Below are the code and all the weights of a small trained network. Each question names an input and a target symbol and asks about switching units off, where a switched-off unit gives its printed mean instead of its output.

import numpy as np


def w(rows, s, z=0):
    codes = np.array(rows[::2]) - 128.0
    scale = np.full(codes.shape[1], s)
    scale[-1] = z or s
    return codes * scale


def norm(h):
    return h / np.sqrt((h * h).mean(-1, keepdims=True) + 1e-5)


def softmax(a):
    e = np.exp(a - a.max(-1, keepdims=True))
    return e / e.sum(-1, keepdims=True)


def log_softmax(a):
    a = a - a.max(-1, keepdims=True)
    return a - np.log(np.exp(a).sum(-1, keepdims=True))


def net(x, mask):
    ids = ['αγεζλξπφψ'.index(c) for c in x.split()]
    T = len(ids)
    res = E[ids] + P[:T]
    u = 0
    for l in range(2):
        r = norm(res)
        for j in range(3):
            rows = slice(3 * j, 3 * j + 3)
            q, k, v = (r @ M[l][rows].T for M in (Q, K, V))
            z = softmax(np.where(np.tri(T) > 0, q @ k.T / 3**0.5, -1e9)) @ v
            o = O[l][rows]
            res = res + np.where(mask[u + j], z, o[:, -1]) @ o[:, :-1]
        u += 3
    return log_softmax(norm(res)[-1] @ U[:, :-1].T + U[:, -1])


Q, K, V, O = {}, {}, {}, {}
E = w([
[232,86,95,133,89,77,163,37],'α',
[223,106,95,77,90,58,138,20],'γ',
[193,55,82,115,71,94,193,82],'ε',
[201,148,82,72,206,149,178,231],'ζ',
[125,119,42,25,58,108,145,112],'λ',
[121,134,217,200,3,112,155,192],'ξ',
[143,121,21,185,57,76,130,116],'π',
[134,162,83,159,31,203,136,76],'φ',
[160,76,93,168,182,195,144,26],'ψ',
],0.019)
P = w([
[104,234,111,135,132,57,247,90],'0',
[110,207,113,124,121,80,223,98],'1',
[113,186,105,123,115,87,202,110],'2',
[119,165,107,129,104,101,178,118],'3',
[119,146,105,129,102,110,157,127],'4',
[125,127,104,133,103,127,137,135],'5',
[122,107,105,137,98,138,118,143],'6',
[128,87,102,139,97,148,101,156],'7',
[132,68,107,140,91,163,85,169],'8',
[133,50,108,140,94,174,62,176],'9',
[137,35,112,137,92,186,48,187],'10',
[132,15,114,125,94,189,29,200],'11',
],0.012)
Q[0] = w([
[98,181,252,158,139,103,77,127],'0.h0',
[147,103,153,144,118,171,72,178],'0.h0',
[166,39,47,122,55,131,65,30],'0.h0',
[127,120,60,99,46,140,124,144],'0.h1',
[185,43,169,75,130,148,186,114],'0.h1',
[179,97,52,142,99,89,197,92],'0.h1',
[164,107,71,187,112,130,202,136],'0.h2',
[83,149,118,157,121,175,121,178],'0.h2',
[74,161,161,153,192,156,125,117],'0.h2',
],0.018)
K[0] = w([
[122,178,153,144,98,66,185,82],'0.h0',
[124,179,187,124,130,87,129,179],'0.h0',
[145,10,133,131,121,137,3,133],'0.h0',
[97,134,136,171,136,144,2,145],'0.h1',
[127,81,130,96,135,109,64,166],'0.h1',
[129,94,105,126,112,180,77,151],'0.h1',
[85,68,84,149,123,194,117,174],'0.h2',
[106,207,134,136,126,145,137,123],'0.h2',
[142,205,127,105,138,129,200,82],'0.h2',
],0.019)
V[0] = w([
[82,138,103,153,173,125,128,88],'0.h0',
[68,134,134,106,83,49,165,153],'0.h0',
[170,106,159,168,102,178,107,156],'0.h0',
[247,150,160,127,152,118,154,133],'0.h1',
[192,95,126,165,99,90,158,60],'0.h1',
[153,126,205,108,61,211,131,119],'0.h1',
[6,63,108,133,97,168,163,142],'0.h2',
[79,171,74,127,178,154,163,147],'0.h2',
[135,166,106,177,108,130,163,115],'0.h2',
],0.011)
O[0] = w([
[34,22,149,154,48,133,135,79,118],'0.h0',
[227,101,141,197,128,166,110,93,83],'0.h0',
[93,155,133,62,156,217,136,107,102],'0.h0',
[95,117,255,144,228,88,168,161,192],'0.h1',
[88,111,66,197,241,93,63,142,253],'0.h1',
[167,187,125,159,196,177,177,7,111],'0.h1',
[183,2,174,194,136,38,108,112,115],'0.h2',
[193,66,44,81,206,209,149,148,81],'0.h2',
[89,153,60,76,138,75,155,153,198],'0.h2',
],0.0076,0.0075)
Q[1] = w([
[100,155,107,199,132,111,91,207],'1.h0',
[65,236,170,185,169,166,89,172],'1.h0',
[128,158,127,89,138,145,151,201],'1.h0',
[153,184,155,215,186,142,92,149],'1.h1',
[197,139,188,51,161,113,138,213],'1.h1',
[234,167,73,151,66,141,126,139],'1.h1',
[2,68,134,152,117,97,133,75],'1.h2',
[128,68,80,160,193,152,134,129],'1.h2',
[25,111,200,114,207,108,101,209],'1.h2',
],0.015)
K[1] = w([
[156,117,117,59,159,53,107,75],'1.h0',
[136,167,160,100,167,96,133,107],'1.h0',
[145,132,154,49,123,117,134,145],'1.h0',
[203,157,147,125,141,62,154,97],'1.h1',
[163,171,96,99,110,137,199,187],'1.h1',
[174,129,83,157,50,153,89,110],'1.h1',
[115,205,69,158,182,27,107,120],'1.h2',
[117,96,138,139,131,109,171,77],'1.h2',
[156,130,128,91,181,72,248,138],'1.h2',
],0.018)
V[1] = w([
[150,48,111,193,133,159,217,134],'1.h0',
[161,136,144,133,84,133,63,198],'1.h0',
[136,93,224,139,55,107,118,87],'1.h0',
[170,108,182,142,129,42,59,104],'1.h1',
[47,176,142,230,85,139,111,229],'1.h1',
[43,3,118,96,221,192,142,49],'1.h1',
[84,163,68,213,145,204,93,116],'1.h2',
[214,169,69,45,116,117,130,80],'1.h2',
[91,121,97,83,246,185,163,68],'1.h2',
],0.011)
O[1] = w([
[141,47,173,154,115,142,120,92,202],'1.h0',
[124,177,136,134,148,75,106,89,48],'1.h0',
[187,148,133,140,136,64,188,142,3],'1.h0',
[152,119,196,5,154,173,131,131,102],'1.h1',
[111,132,155,122,80,122,38,103,64],'1.h1',
[53,68,62,114,150,79,229,78,207],'1.h1',
[167,186,81,159,182,172,94,165,78],'1.h2',
[153,121,156,89,81,171,127,32,233],'1.h2',
[170,170,194,133,138,104,73,61,98],'1.h2',
],0.013,0.006)
U = w([
[181,8,170,106,200,114,80,109,44],'α',
[13,117,107,121,108,129,181,132,238],'γ',
[99,132,146,198,201,90,71,147,118],'ε',
[50,218,136,23,126,185,132,156,188],'ζ',
[196,158,89,116,133,79,195,188,112],'λ',
[129,86,45,102,81,86,29,173,72],'ξ',
[170,112,100,41,1,172,190,117,3],'π',
[88,139,242,219,42,104,113,113,167],'φ',
[184,141,78,191,145,169,108,72,116],'ψ',
],0.0099,0.0066)

Each question gives the input, a string of symbols that net reads in full, and the target symbol t.
The units are the heads (3 rows each of Q, K, V and O). Each row of codes is followed by its name. A weight is (code - 128) times the scale printed after its matrix; where a second scale follows, it is the last column's (O and U).
mask holds one flag per head, layer by layer. A switched-off head (its flag False) gives its mean, the last column of its rows in O, instead of its output. The means were averaged over made-up inputs and are rounded, as every weight is.
A unit's drop is (log p(t) with every unit on - log p(t) with that unit switched off) / (log p(t) with every unit on - log p(t) with every unit switched off).
The circuit of an input: a set's keep is (log p(t) with only the set's units on - log p(t) with every unit switched off) / (log p(t) with every unit on - log p(t) with every unit switched off). Starting from all 6 units, units are removed one at a time, each time the one whose removal leaves the highest keep (on an exact tie, the one counted first), for as long as the keep stays at least 0.8.
units of the circuit, in order: the units of the circuit, biggest drop first
most important unit: the unit with the biggest drop
heads that matter: for each layer, one digit per head in row order, 1 if its drop is at least 0.15 and else 0, layers parted by /
input α ξ ξ γ γ ξ, target λ: units of the circuit, in order => (0.h0, 1.h2, 1.h1)
input ψ λ γ γ, target π: most important unit => 0.h0
input π λ γ ζ ψ α γ ξ ζ, target ε: heads that matter => 111 / 001
input ξ ζ γ ψ γ ψ λ ε ζ π ζ α, target ξ: units of the circuit, in order => (0.h1, 1.h2, 1.h1)
input γ ε π λ, target ξ: units of the circuit, in order => (0.h1, 1.h1)
input ζ γ π α γ ε ε, target α: heads that matter => 110 / 010
input ε ζ φ ψ ψ ζ λ ζ α, target π: heads that matter => 010 / 000
input γ λ ε α φ γ ξ ζ γ ζ γ ζ, target λ: heads that matter => 011 / 100
input γ γ ζ ψ φ γ ξ α π φ ε ε, target ψ: units of the circuit, in order => (0.h1, 1.h2)
input φ γ ζ ψ π ζ γ α, target φ: heads that matter => 111 / 010
input ψ ε γ γ γ ε ψ ψ ξ ζ λ γ, target π: heads that matter => 011 / 001
input γ γ ζ λ γ π γ φ π λ, target ψ: heads that matter => 110 / 001
input λ ξ γ, target λ: heads that matter => 000 / 111
input ε ψ φ ε π, target ψ: most important unit => 0.h1
input ε π γ ε α ψ φ γ α, target ψ: heads that matter => 010 / 001
input ε γ γ, target α: heads that matter => 110 / 010
input λ λ γ ζ γ γ ψ γ ψ ξ α, target γ: heads that matter => 100 / 010
input φ ε α ζ π ζ ε ξ γ ξ λ ε, target λ: units of the circuit, in order => (0.h1, 1.h2, 1.h0)
input γ φ ζ γ, target ψ: units of the circuit, in order => (1.h2, 0.h0, 0.h2)
input γ γ ε γ, target α: most important unit => 0.h1
input λ ψ ξ γ α γ ψ γ ξ ζ, target ζ: heads that matter => 110 / 100
input ψ ξ γ ξ γ γ ζ π λ, target ξ: units of the circuit, in order => (1.h1, 0.h1)
input ψ α γ ζ ζ γ, target φ: heads that matter => 010 / 010
input π λ φ ζ ψ ξ γ λ ζ, target ε: units of the circuit, in order => (1.h2, 0.h0)
input ζ ψ α ζ γ φ ζ α, target ψ: units of the circuit, in order => (1.h2, 0.h1)
input α ψ ε ψ π ψ α ε ξ γ ε, target λ: units of the circuit, in order => (1.h0, 0.h0, 1.h2)
input ψ ξ ζ φ π π ζ φ, target ψ: most important unit => 0.h1
